Here is a tiny trained network, its code and every weight. The questions are about switching its units off for an input and a class, where a switched-off unit gives its printed mean instead of its output.

import numpy as np


def w(rows, s, z=0):
    codes = np.array(rows[::2]) - 128.0
    scale = np.full(codes.shape[1], s)
    scale[-1] = z or s
    return codes * scale


def f(y):
    return y / 2 * (1 + np.tanh(0.7978845608 * (y + 0.044715 * y**3)))


def log_softmax(a):
    a = a - a.max(-1, keepdims=True)
    return a - np.log(np.exp(a).sum(-1, keepdims=True))


def net(x, mask):
    res = np.array(x, float).reshape(1, 4) / 4 @ E
    y = f(res @ A[0][:, :-1].T + A[0][:, -1])
    res = res + np.where(mask, y, B[0][:, -1]) @ B[0][:, :-1]
    return log_softmax(res[-1] @ U[:, :-1].T + U[:, -1])


A, B = {}, {}
E = w([
[28,65,72,151,92,252,88],'x0',
[61,54,65,118,254,94,181],'x1',
[144,144,110,19,90,135,207],'x2',
[165,191,65,191,98,53,168],'x3',
],0.0092)
A[0] = w([
[140,175,121,143,50,165,85,176],'n1',
[96,71,146,114,114,254,47,236],'n2',
[130,146,61,167,167,19,155,233],'n3',
[210,220,166,150,84,106,79,251],'n4',
[26,49,99,179,215,174,101,241],'n5',
[115,138,68,28,125,102,223,253],'n6',
],0.0086,0.0045)
B[0] = w([
[130,140,163,163,90,156,169,193],'n1',
[1,51,110,108,110,215,159,207],'n2',
[190,166,97,168,170,118,99,217],'n3',
[100,153,185,161,93,59,171,249],'n4',
[153,62,72,146,142,192,77,213],'n5',
[173,159,118,71,144,163,144,205],'n6',
],0.011,0.014)
U = w([
[56,22,117,65,148,188,47,67],'0',
[85,137,153,173,31,173,153,92],'1',
[172,248,183,200,106,17,101,170],'2',
[230,241,121,5,133,130,141,254],'3',
[215,104,79,190,180,147,1,98],'4',
],0.0079,0.0018)

Each question gives the input, the list of numbers given to net, and the class t.
The units are the neurons (one row each of A and B). Each row of codes is followed by its name. A weight is (code - 128) times the scale printed after its matrix; where a second scale follows, it is the last column's (A, B and U).
mask holds one flag per neuron, in row order. A switched-off neuron (its flag False) gives its mean, the last column of its row in B, instead of its output. The means were averaged over made-up inputs and are rounded, as every weight is.
A unit's drop is (log p(t) with every unit on - log p(t) with that unit switched off) / (log p(t) with every unit on - log p(t) with every unit switched off).
The circuit of an input: a set's keep is (log p(t) with only the set's units on - log p(t) with every unit switched off) / (log p(t) with every unit on - log p(t) with every unit switched off). Starting from all 6 units, units are removed one at a time, each time the one whose removal leaves the highest keep (on an exact tie, the one counted first), for as long as the keep stays at least 0.8.
units of the circuit, in order: the units of the circuit, biggest drop first
unit that matters most: the unit with the biggest drop
top k neurons: the k neurons with the biggest drops, biggest first
drop of u: that unit's drop, to one decimal
input [-5,-6,1,-8], class 1: unit that matters most => n3
input [-7,8,-1,-3], class 4: units of the circuit, in order => n3, n4
input [0,3,-4,7], class 4: top 3 neurons => n4, n3, n1
input [2,2,-1,5], class 4: units of the circuit, in order => n4, n2
input [-3,-4,1,0], class 2: units of the circuit, in order => n2, n4
input [-5,6,4,-6], class 3: top 2 neurons => n2, n6
input [-2,0,3,-3], class 3: units of the circuit, in order => n2, n5, n4
input [3,0,5,1], class 3: top 2 neurons => n6, n5
input [-5,6,-4,6], class 4: top 3 neurons => n4, n3, n1
input [-5,3,-1,-6], class 4: units of the circuit, in order => n2, n4
input [3,7,-6,1], class 4: top 2 neurons => n3, n5
input [-5,8,1,4], class 3: top 4 neurons => n6, n5, n2, n4
input [-3,4,-2,1], class 4: units of the circuit, in order => n4, n3
input [-1,-8,8,2], class 2: units of the circuit, in order => n4
input [-3,5,7,-8], class 3: top 2 neurons => n6, n2
input [4,-5,-5,-3], class 0: top 3 neurons => n2, n5, n4
input [-3,-5,7,5], class 2: top 3 neurons => n4, n2, n5
input [7,-8,1,-5], class 0: top 2 neurons => n2, n4
input [-1,-1,-4,1], class 2: drop of n2 => 0.5
input [1,-7,-2,3], class 2: drop of n3 => -0.3
input [-4,6,-2,6], class 4: drop of n4 => 1.4
